Below are the code and all the weights of a small trained network. Each question names an input and a class and asks about switching units off, where a switched-off unit gives its printed mean instead of its output.

import numpy as np


def w(rows, s, z=0):
    codes = np.array(rows[::2]) - 128.0
    scale = np.full(codes.shape[1], s)
    scale[-1] = z or s
    return codes * scale


def norm(h):
    return h / np.sqrt((h * h).mean(-1, keepdims=True) + 1e-5)


def f(y):
    return np.maximum(y, 0)


def log_softmax(a):
    a = a - a.max(-1, keepdims=True)
    return a - np.log(np.exp(a).sum(-1, keepdims=True))


def net(x, mask):
    res = np.array(x, float).reshape(1, 2) / 4 @ E
    u = 0
    for l in range(4):
        y = f(norm(res) @ A[l][:, :-1].T + A[l][:, -1])
        res = res + np.where(mask[u : u + 10], y, B[l][:, -1]) @ B[l][:, :-1]
        u += 10
    return log_softmax(norm(res)[-1] @ U[:, :-1].T + U[:, -1])


A, B = {}, {}
E = w([
[81,178,178,184,251],'x0',
[2,9,109,190,173],'x1',
],0.0065)
A[0] = w([
[81,115,193,152,179,95],'L0N1',
[154,2,13,149,110,127],'L0N2',
[90,115,52,193,170,156],'L0N3',
[196,146,151,108,91,52],'L0N4',
[164,52,89,175,142,150],'L0N5',
[92,203,102,65,79,15],'L0N6',
[180,50,218,89,47,89],'L0N7',
[129,155,202,83,109,253],'L0N8',
[156,122,18,99,90,85],'L0N9',
[96,194,133,158,55,165],'L0N10',
],0.0084,0.0024)
B[0] = w([
[99,115,39,24,130,213],'L0N1',
[170,61,94,85,154,254],'L0N2',
[211,110,138,131,55,217],'L0N3',
[225,83,139,154,154,227],'L0N4',
[79,93,198,60,201,188],'L0N5',
[220,114,175,156,86,186],'L0N6',
[24,88,154,105,83,229],'L0N7',
[111,210,183,150,233,232],'L0N8',
[7,142,155,160,2,222],'L0N9',
[66,93,137,177,151,183],'L0N10',
],0.0063,0.005)
A[1] = w([
[123,190,79,70,101,5],'L1N1',
[92,244,86,102,157,43],'L1N2',
[143,69,149,134,87,124],'L1N3',
[154,83,164,156,21,139],'L1N4',
[67,87,213,148,138,150],'L1N5',
[149,131,186,119,117,155],'L1N6',
[145,191,136,133,125,125],'L1N7',
[144,108,61,167,17,81],'L1N8',
[190,140,141,223,178,19],'L1N9',
[56,131,195,122,73,101],'L1N10',
],0.011,0.0024)
B[1] = w([
[129,174,125,124,153,139],'L1N1',
[62,186,64,133,88,191],'L1N2',
[127,187,135,184,133,209],'L1N3',
[120,246,145,147,103,255],'L1N4',
[207,159,116,79,111,197],'L1N5',
[67,146,172,151,92,190],'L1N6',
[116,72,108,117,109,190],'L1N7',
[143,189,227,176,124,201],'L1N8',
[161,2,209,99,102,180],'L1N9',
[189,191,144,127,92,192],'L1N10',
],0.0076,0.0069)
A[2] = w([
[193,212,10,203,171,136],'L2N1',
[112,61,84,46,35,131],'L2N2',
[116,94,141,155,254,84],'L2N3',
[28,41,223,110,225,110],'L2N4',
[167,113,173,65,141,88],'L2N5',
[173,51,162,160,142,254],'L2N6',
[135,105,150,135,162,63],'L2N7',
[77,106,245,173,35,178],'L2N8',
[104,124,138,176,171,39],'L2N9',
[199,70,101,83,177,107],'L2N10',
],0.0082,0.0024)
B[2] = w([
[112,60,221,168,210,149],'L2N1',
[108,120,57,102,121,186],'L2N2',
[175,105,89,54,38,158],'L2N3',
[195,242,74,149,51,189],'L2N4',
[168,87,160,97,120,159],'L2N5',
[126,255,183,134,200,173],'L2N6',
[125,163,173,71,126,136],'L2N7',
[120,95,176,96,215,254],'L2N8',
[116,140,54,119,86,131],'L2N9',
[114,189,60,178,119,164],'L2N10',
],0.0065,0.0086)
A[3] = w([
[167,51,194,153,102,166],'L3N1',
[212,110,161,157,224,72],'L3N2',
[142,178,202,71,116,252],'L3N3',
[89,187,170,63,55,151],'L3N4',
[110,130,128,87,139,125],'L3N5',
[168,111,59,2,68,49],'L3N6',
[76,45,168,65,85,71],'L3N7',
[54,92,196,142,117,104],'L3N8',
[92,202,164,127,160,93],'L3N9',
[105,209,32,92,110,121],'L3N10',
],0.0088,0.0025)
B[3] = w([
[90,127,2,119,240,157],'L3N1',
[218,14,190,45,136,151],'L3N2',
[158,61,76,126,110,254],'L3N3',
[34,92,96,142,199,232],'L3N4',
[104,126,160,164,151,147],'L3N5',
[152,146,125,135,59,195],'L3N6',
[37,23,112,95,12,154],'L3N7',
[255,142,62,109,113,151],'L3N8',
[119,97,158,134,136,194],'L3N9',
[150,136,119,169,145,207],'L3N10',
],0.0072,0.0095)
U = w([
[69,31,72,80,71,151],'0',
[140,126,107,149,134,13],'1',
[47,154,70,161,235,152],'2',
[170,206,4,151,73,182],'3',
[149,112,101,146,135,2],'4',
[134,228,201,155,74,193],'5',
[187,68,180,86,185,201],'6',
],0.019,0.0073)

Each question gives the input, the list of numbers given to net, and the class t.
The units are the neurons (one row each of A and B). Each row of codes is followed by its name. A weight is (code - 128) times the scale printed after its matrix; where a second scale follows, it is the last column's (A, B and U).
mask holds one flag per neuron, layer by layer. A switched-off neuron (its flag False) gives its mean, the last column of its row in B, instead of its output. The means were averaged over made-up inputs and are rounded, as every weight is.
A unit's drop is (log p(t) with every unit on - log p(t) with that unit switched off) / (log p(t) with every unit on - log p(t) with every unit switched off).
most important unit: the unit with the biggest drop
k most important neurons: the k neurons with the biggest drops, biggest first
k most important neurons of layer l: the k neurons of layer l with the biggest drops, biggest first
drop when u is switched off: that unit's drop, to one decimal
input [1,0], class 2: 2 most important neurons : L0N4; L0N1
input [5,-4], class 2: 2 most important neurons : L0N2; L1N2
input [-2,0], class 5: 4 most important neurons : L0N9; L1N4; L1N10; L0N1
input [6,3], class 3: 2 most important neurons of layer 0 : L0N9; L0N1
input [-7,0], class 5: most important unit : L1N4
input [-6,0], class 5: 3 most important neurons : L1N4; L0N9; L1N8
input [-2,3], class 3: 2 most important neurons : L0N5; L0N2
input [8,3], class 3: 2 most important neurons of layer 2 : L2N3; L2N8
input [7,-6], class 2: 2 most important neurons of layer 2 : L2N8; L2N1
input [-4,0], class 5: 2 most important neurons of layer 1 : L1N4; L1N10
input [1,2], class 3: 2 most important neurons : L0N1; L0N9
input [-1,2], class 3: 2 most important neurons : L0N5; L0N2
input [6,-3], class 2: drop when L1N2 is switched off : 3.9
input [-1,0], class 5: drop when L0N1 is switched off : 1.3
input [8,-5], class 2: most important unit : L1N2
input [3,-1], class 2: drop when L1N2 is switched off : 2.0
input [4,-3], class 2: drop when L0N4 is switched off : 1.9
